Below is a small trained network, with its code and all its weights. Each question gives an input and a target symbol and asks what happens when units are switched off, that is, made to give their printed mean instead of their output.

import numpy as np


def w(rows, s, z=0):
    codes = np.array(rows[::2]) - 128.0
    scale = np.full(codes.shape[1], s)
    scale[-1] = z or s
    return codes * scale


def norm(h):
    return h / np.sqrt((h * h).mean(-1, keepdims=True) + 1e-5)


def f(y):
    return np.maximum(y, 0)


def softmax(a):
    e = np.exp(a - a.max(-1, keepdims=True))
    return e / e.sum(-1, keepdims=True)


def log_softmax(a):
    a = a - a.max(-1, keepdims=True)
    return a - np.log(np.exp(a).sum(-1, keepdims=True))


def net(x, mask):
    ids = ['βδζθμξψ'.index(c) for c in x.split()]
    T = len(ids)
    res = E[ids] + P[:T]
    r = norm(res)
    for j in range(3):
        rows = slice(3 * j, 3 * j + 3)
        q, k, v = (r @ M[0][rows].T for M in (Q, K, V))
        z = softmax(np.where(np.tri(T) > 0, q @ k.T / 3**0.5, -1e9)) @ v
        o = O[0][rows]
        res = res + np.where(mask[j], z, o[:, -1]) @ o[:, :-1]
    y = f(norm(res) @ A[0][:, :-1].T + A[0][:, -1])
    res = res + np.where(mask[3:19], y, B[0][:, -1]) @ B[0][:, :-1]
    return log_softmax(norm(res)[-1] @ U[:, :-1].T + U[:, -1])


Q, K, V, O, A, B = {}, {}, {}, {}, {}, {}
E = w([
[144,63,84,138],'β',
[100,233,214,91],'δ',
[125,96,68,159],'ζ',
[30,20,157,118],'θ',
[253,234,121,46],'μ',
[69,171,49,150],'ξ',
[154,140,36,162],'ψ',
],0.0049)
P = w([
[90,95,127,33],'0',
[203,119,54,143],'1',
[190,126,108,142],'2',
[185,130,123,156],'3',
[181,131,136,173],'4',
[172,136,153,184],'5',
[164,142,168,200],'6',
[160,146,179,222],'7',
[155,161,206,244],'8',
[141,162,199,254],'9',
],0.0037)
Q[0] = w([
[131,129,185,41],'H0',
[109,141,255,117],'H0',
[41,77,174,91],'H0',
[43,114,223,109],'H1',
[70,165,159,151],'H1',
[130,132,233,85],'H1',
[116,92,142,80],'H2',
[138,174,146,179],'H2',
[121,83,31,94],'H2',
],0.013)
K[0] = w([
[211,126,138,232],'H0',
[156,156,196,172],'H0',
[112,124,148,230],'H0',
[145,173,187,231],'H1',
[86,115,169,165],'H1',
[181,105,160,247],'H1',
[115,109,133,60],'H2',
[113,136,135,229],'H2',
[170,139,72,34],'H2',
],0.013)
V[0] = w([
[2,47,165,135],'H0',
[219,92,121,79],'H0',
[243,51,228,121],'H0',
[118,206,67,118],'H1',
[54,180,225,92],'H1',
[111,157,68,115],'H1',
[154,212,120,121],'H2',
[89,172,91,197],'H2',
[57,110,37,71],'H2',
],0.0049)
O[0] = w([
[165,133,172,46,128],'H0',
[82,151,82,109,196],'H0',
[71,3,73,75,13],'H0',
[59,112,187,136,207],'H1',
[183,63,165,138,50],'H1',
[89,157,157,157,229],'H1',
[130,110,159,85,183],'H2',
[146,41,97,101,247],'H2',
[147,103,159,186,155],'H2',
],0.0064,0.0015)
A[0] = w([
[249,112,156,113,7],'N0',
[130,231,85,87,51],'N1',
[168,216,108,70,3],'N2',
[37,14,52,149,49],'N3',
[183,209,142,76,129],'N4',
[165,156,2,124,111],'N5',
[117,29,123,66,46],'N6',
[49,133,241,106,19],'N7',
[99,42,81,80,194],'N8',
[102,54,88,194,86],'N9',
[175,124,10,137,161],'N10',
[155,199,171,111,195],'N11',
[14,84,173,32,108],'N12',
[198,110,4,17,67],'N13',
[30,2,68,133,64],'N14',
[61,176,59,163,70],'N15',
],0.0049,0.0033)
B[0] = w([
[23,59,101,143,162],'N0',
[187,59,75,139,181],'N1',
[254,189,36,142,144],'N2',
[155,134,102,36,171],'N3',
[150,131,133,22,200],'N4',
[83,134,157,87,207],'N5',
[203,226,97,155,149],'N6',
[83,25,120,164,171],'N7',
[109,221,156,162,197],'N8',
[138,77,86,91,161],'N9',
[61,103,141,129,224],'N10',
[142,114,83,95,253],'N11',
[163,230,134,195,176],'N12',
[111,156,239,166,189],'N13',
[87,137,115,39,176],'N14',
[113,42,130,129,198],'N15',
],0.0057,0.0033)
U = w([
[200,157,49,58,179],'β',
[172,88,221,47,113],'δ',
[63,92,33,73,122],'ζ',
[221,203,199,159,40],'θ',
[104,183,85,229,193],'μ',
[162,36,121,181,246],'ξ',
[9,167,186,96,3],'ψ',
],0.011,0.0029)

Each question gives the input, a string of symbols that net reads in full, and the target symbol t.
The units are the heads (3 rows each of Q, K, V and O) and the neurons (one row each of A and B). Each row of codes is followed by its name. A weight is (code - 128) times the scale printed after its matrix; where a second scale follows, it is the last column's (O, A, B and U).
mask holds one flag per unit, heads first, then neurons. A switched-off unit (its flag False) gives its mean, the last column of its rows in O or B, instead of its output. The means were averaged over made-up inputs and are rounded, as every weight is.
A unit's drop is (log p(t) with every unit on - log p(t) with that unit switched off) / (log p(t) with every unit on - log p(t) with every unit switched off).
The circuit of an input: a set's keep is (log p(t) with only the set's units on - log p(t) with every unit switched off) / (log p(t) with every unit on - log p(t) with every unit switched off). Starting from the 12 units with the biggest drops (on a tie, the unit counted first), units are removed one at a time, each time the one whose removal leaves the highest keep (on an exact tie, the one counted first), for as long as the keep stays at least 0.8.
circuit, biggest first: the units of the circuit, biggest drop first
k most important neurons: the k neurons with the biggest drops, biggest first
heads that matter: for each layer, one digit per head in row order, 1 if its drop is at least 0.15 and else 0, layers parted by /
input ψ δ θ ψ δ θ ψ ψ ζ θ, target ζ: circuit, biggest first	N3, H1, H2
input ζ ξ ψ ζ ψ ψ β θ δ δ, target δ: heads that matter	110
input δ μ ψ ψ β ψ ζ ψ, target ξ: circuit, biggest first	H1
input β ψ ζ ζ δ ψ δ ξ ζ, target ψ: circuit, biggest first	H0, H2, N8
input δ ψ ζ β ζ θ β θ, target β: heads that matter	110
input ψ ψ μ ψ, target μ: heads that matter	110
input μ ζ θ δ ξ δ ψ ξ ψ ψ, target ζ: circuit, biggest first	H0, H2
input ξ δ θ ψ ζ μ μ δ, target μ: heads that matter	100
input ζ ψ ψ μ ψ θ ξ, target β: heads that matter	100
input β δ ψ δ ψ ψ ψ ψ, target ψ: circuit, biggest first	N13, H0, N10
input μ ξ β μ, target ζ: circuit, biggest first	H0, N10
input θ θ ψ ξ δ, target ξ: heads that matter	110
input β ψ ζ δ ψ ψ θ δ ζ μ, target β: 2 most important neurons	N2, N1
input β ψ δ β ζ θ θ β, target ψ: heads that matter	110
input ζ δ ζ, target β: circuit, biggest first	H0
input ψ δ θ, target δ: heads that matter	111
input β ψ β ψ ψ ψ β θ ζ, target ψ: circuit, biggest first	H0, H2, N13, H1
input ψ ζ δ θ θ, target θ: 3 most important neurons	N6, N12, N8
input θ ξ ξ θ δ ψ ψ ζ θ ξ, target δ: heads that matter	111
input ψ δ ψ δ ψ ζ δ, target ζ: most important neuron	N13
input μ ζ ζ θ β, target ζ: heads that matter	100
input μ θ ξ θ ζ ψ ψ ξ μ ζ, target ζ: heads that matter	000
input θ ψ θ ψ β ψ ψ ψ ζ ψ, target δ: heads that matter	100
input θ ψ δ β β ψ θ δ θ, target δ: heads that matter	110
input θ δ ψ δ μ ξ ψ β, target δ: heads that matter	100
input β θ β μ μ δ, target μ: 2 most important neurons	N12, N4
input ψ ψ ζ δ β, target μ: circuit, biggest first	H0
